Below are the code and all the weights of a small trained network. Each question names an input and a target symbol and asks about switching units off, where a switched-off unit gives its printed mean instead of its output.

import numpy as np


def w(rows, s, z=0):
    codes = np.array(rows[::2]) - 128.0
    scale = np.full(codes.shape[1], s)
    scale[-1] = z or s
    return codes * scale


def norm(h):
    return h / np.sqrt((h * h).mean(-1, keepdims=True) + 1e-5)


def f(y):
    return y / 2 * (1 + np.tanh(0.7978845608 * (y + 0.044715 * y**3)))


def softmax(a):
    e = np.exp(a - a.max(-1, keepdims=True))
    return e / e.sum(-1, keepdims=True)


def log_softmax(a):
    a = a - a.max(-1, keepdims=True)
    return a - np.log(np.exp(a).sum(-1, keepdims=True))


def net(x, mask):
    ids = ['ΓΔΦΩαζηλμπστψ'.index(c) for c in x.split()]
    T = len(ids)
    res = E[ids] + P[:T]
    u = 0
    for l in range(2):
        q, k, v = (norm(res) @ M[l].T for M in (Q, K, V))
        z = softmax(np.where(np.tri(T) > 0, q @ k.T / 2**0.5, -1e9)) @ v
        res = res + np.where(mask[u], z, O[l][:, -1]) @ O[l][:, :-1]
        u += 1
        y = f(norm(res) @ A[l][:, :-1].T + A[l][:, -1])
        res = res + np.where(mask[u : u + 8], y, B[l][:, -1]) @ B[l][:, :-1]
        u += 8
    return log_softmax(norm(res)[-1] @ U[:, :-1].T + U[:, -1])


Q, K, V, O, A, B = {}, {}, {}, {}, {}, {}
E = w([
[107,152,83,113,138,117],'Γ',
[119,132,100,104,124,140],'Δ',
[166,90,139,74,145,122],'Φ',
[148,142,164,110,77,98],'Ω',
[151,84,83,122,85,93],'α',
[39,110,108,150,118,105],'ζ',
[142,106,153,134,102,117],'η',
[25,100,114,224,201,96],'λ',
[147,152,93,76,96,92],'μ',
[91,106,98,146,144,153],'π',
[146,106,81,174,255,130],'σ',
[101,160,190,123,146,136],'τ',
[146,117,95,103,126,134],'ψ',
],0.019)
P = w([
[150,168,56,127,123,253],'0',
[144,119,158,71,169,40],'1',
[172,170,89,165,213,20],'2',
[200,203,95,194,220,8],'3',
[129,153,109,64,177,44],'4',
[158,160,88,41,167,77],'5',
[147,157,24,76,197,74],'6',
],0.0053)
Q[0] = w([
[176,134,83,144,217,2],'L0H0',
[97,175,88,149,155,89],'L0H0',
],0.0063)
K[0] = w([
[101,143,75,236,32,254],'L0H0',
[220,116,177,117,131,228],'L0H0',
],0.0062)
V[0] = w([
[239,84,50,158,76,126],'L0H0',
[254,163,167,125,181,151],'L0H0',
],0.0063)
O[0] = w([
[145,7,100,77,87,62,89],'L0H0',
[114,94,105,101,216,161,3],'L0H0',
],0.011,0.0048)
A[0] = w([
[127,188,82,117,140,59,159],'L0N0',
[174,52,142,78,123,146,135],'L0N1',
[164,171,81,113,101,169,242],'L0N2',
[83,103,112,116,194,2,200],'L0N3',
[211,85,155,115,96,152,124],'L0N4',
[45,138,108,131,100,134,251],'L0N5',
[131,95,83,179,98,83,93],'L0N6',
[134,177,133,196,66,175,73],'L0N7',
],0.0078,0.0018)
B[0] = w([
[123,196,213,17,148,169,236],'L0N0',
[111,223,78,212,157,181,129],'L0N1',
[106,178,144,224,178,36,174],'L0N2',
[254,181,111,193,79,176,254],'L0N3',
[19,122,100,106,203,122,122],'L0N4',
[227,214,132,104,146,177,240],'L0N5',
[101,185,136,79,143,187,192],'L0N6',
[139,49,168,191,83,126,180],'L0N7',
],0.0048,0.0056)
Q[1] = w([
[181,189,119,205,202,2],'L1H0',
[111,214,1,169,114,111],'L1H0',
],0.0043)
K[1] = w([
[24,125,2,132,143,179],'L1H0',
[122,174,69,158,146,112],'L1H0',
],0.0079)
V[1] = w([
[146,97,112,202,161,229],'L1H0',
[254,155,131,238,12,119],'L1H0',
],0.0071)
O[1] = w([
[31,46,199,35,169,62,170],'L1H0',
[35,150,2,41,117,132,254],'L1H0',
],0.0087,0.0079)
A[1] = w([
[136,38,102,153,66,82,119],'L1N0',
[196,157,101,119,102,106,178],'L1N1',
[81,178,99,110,141,132,170],'L1N2',
[143,183,192,105,130,147,182],'L1N3',
[114,137,112,106,136,26,251],'L1N4',
[123,148,229,118,173,255,204],'L1N5',
[150,157,105,46,126,157,127],'L1N6',
[147,154,97,245,131,167,165],'L1N7',
],0.0093,0.0026)
B[1] = w([
[90,216,145,214,127,198,127],'L1N0',
[142,93,178,119,80,106,164],'L1N1',
[177,158,168,157,188,55,254],'L1N2',
[130,119,75,138,210,254,157],'L1N3',
[142,54,119,214,129,199,215],'L1N4',
[140,111,74,68,73,164,156],'L1N5',
[161,94,66,214,228,42,208],'L1N6',
[153,134,186,39,89,98,147],'L1N7',
],0.0069,0.0082)
U = w([
[211,202,132,124,113,101,81],'Γ',
[147,92,170,155,117,67,8],'Δ',
[126,27,172,96,126,106,158],'Φ',
[169,101,196,101,62,101,250],'Ω',
[121,74,20,140,15,174,99],'α',
[43,244,81,175,48,130,117],'ζ',
[91,51,117,211,79,176,162],'η',
[30,142,202,242,137,90,90],'λ',
[170,119,105,61,61,99,80],'μ',
[3,104,36,41,159,107,235],'π',
[130,30,155,134,185,125,70],'σ',
[95,160,182,119,162,205,244],'τ',
[139,51,89,187,110,164,33],'ψ',
],0.008,0.0023)

Each question gives the input, a string of symbols that net reads in full, and the target symbol t.
The units are the heads (2 rows each of Q, K, V and O) and the neurons (one row each of A and B). Each row of codes is followed by its name. A weight is (code - 128) times the scale printed after its matrix; where a second scale follows, it is the last column's (O, A, B and U).
mask holds one flag per unit, layer by layer, with each layer's heads first. A switched-off unit (its flag False) gives its mean, the last column of its rows in O or B, instead of its output. The means were averaged over made-up inputs and are rounded, as every weight is.
A unit's drop is (log p(t) with every unit on - log p(t) with that unit switched off) / (log p(t) with every unit on - log p(t) with every unit switched off).
The circuit of an input: a set's keep is (log p(t) with only the set's units on - log p(t) with every unit switched off) / (log p(t) with every unit on - log p(t) with every unit switched off). Starting from the 12 units with the biggest drops (on a tie, the unit counted first), units are removed one at a time, each time the one whose removal leaves the highest keep (on an exact tie, the one counted first), for as long as the keep stays at least 0.8.
units of the circuit, in order: the units of the circuit, biggest drop first
most important unit: the unit with the biggest drop
top k neurons: the k neurons with the biggest drops, biggest first
top k neurons in layer l: the k neurons of layer l with the biggest drops, biggest first
input ζ π π ζ ζ, target ζ: top neuron => L0N3
input ζ ψ τ τ μ η η, target ζ: units of the circuit, in order => L0H0; L1H0
input ζ π ζ π λ Ω, target ζ: units of the circuit, in order => L0H0; L1H0
input π η Δ Φ, target π: units of the circuit, in order => L1H0; L0N4
input λ π μ π, target λ: units of the circuit, in order => L0N3; L0H0; L1H0; L1N5
input π τ τ, target π: units of the circuit, in order => L1H0; L0N0
input ζ τ Γ π, target ζ: units of the circuit, in order => L0H0; L1N6
input α σ π, target α: units of the circuit, in order => L0H0; L1N2; L1H0
input τ τ π, target τ: top 2 neurons in layer 1 => L1N6; L1N5
input τ Γ ζ π τ ψ, target τ: units of the circuit, in order => L0H0; L1H0; L1N3
input ζ ψ μ, target ζ: units of the circuit, in order => L0H0; L1H0
input π σ π Δ, target π: top 2 neurons => L0N3; L0N5
input τ τ π Ω π π Γ, target τ: top 2 neurons => L0N3; L1N3
input η λ ζ, target η: most important unit => L0H0
input π μ α, target π: top 2 neurons in layer 0 => L0N0; L0N7
input Γ π Φ τ Γ, target Γ: units of the circuit, in order => L1H0; L0N3; L0H0
input π π Ω, target π: units of the circuit, in order => L1H0; L0N0
input ζ ζ λ π λ, target ζ: top 2 neurons => L1N6; L0N3
input Γ π Γ, target Γ: top 3 neurons => L0N3; L1N1; L0N0
input α π ζ, target α: most important unit => L0H0
input η π η η, target η: top 2 neurons in layer 1 => L1N0; L1N2
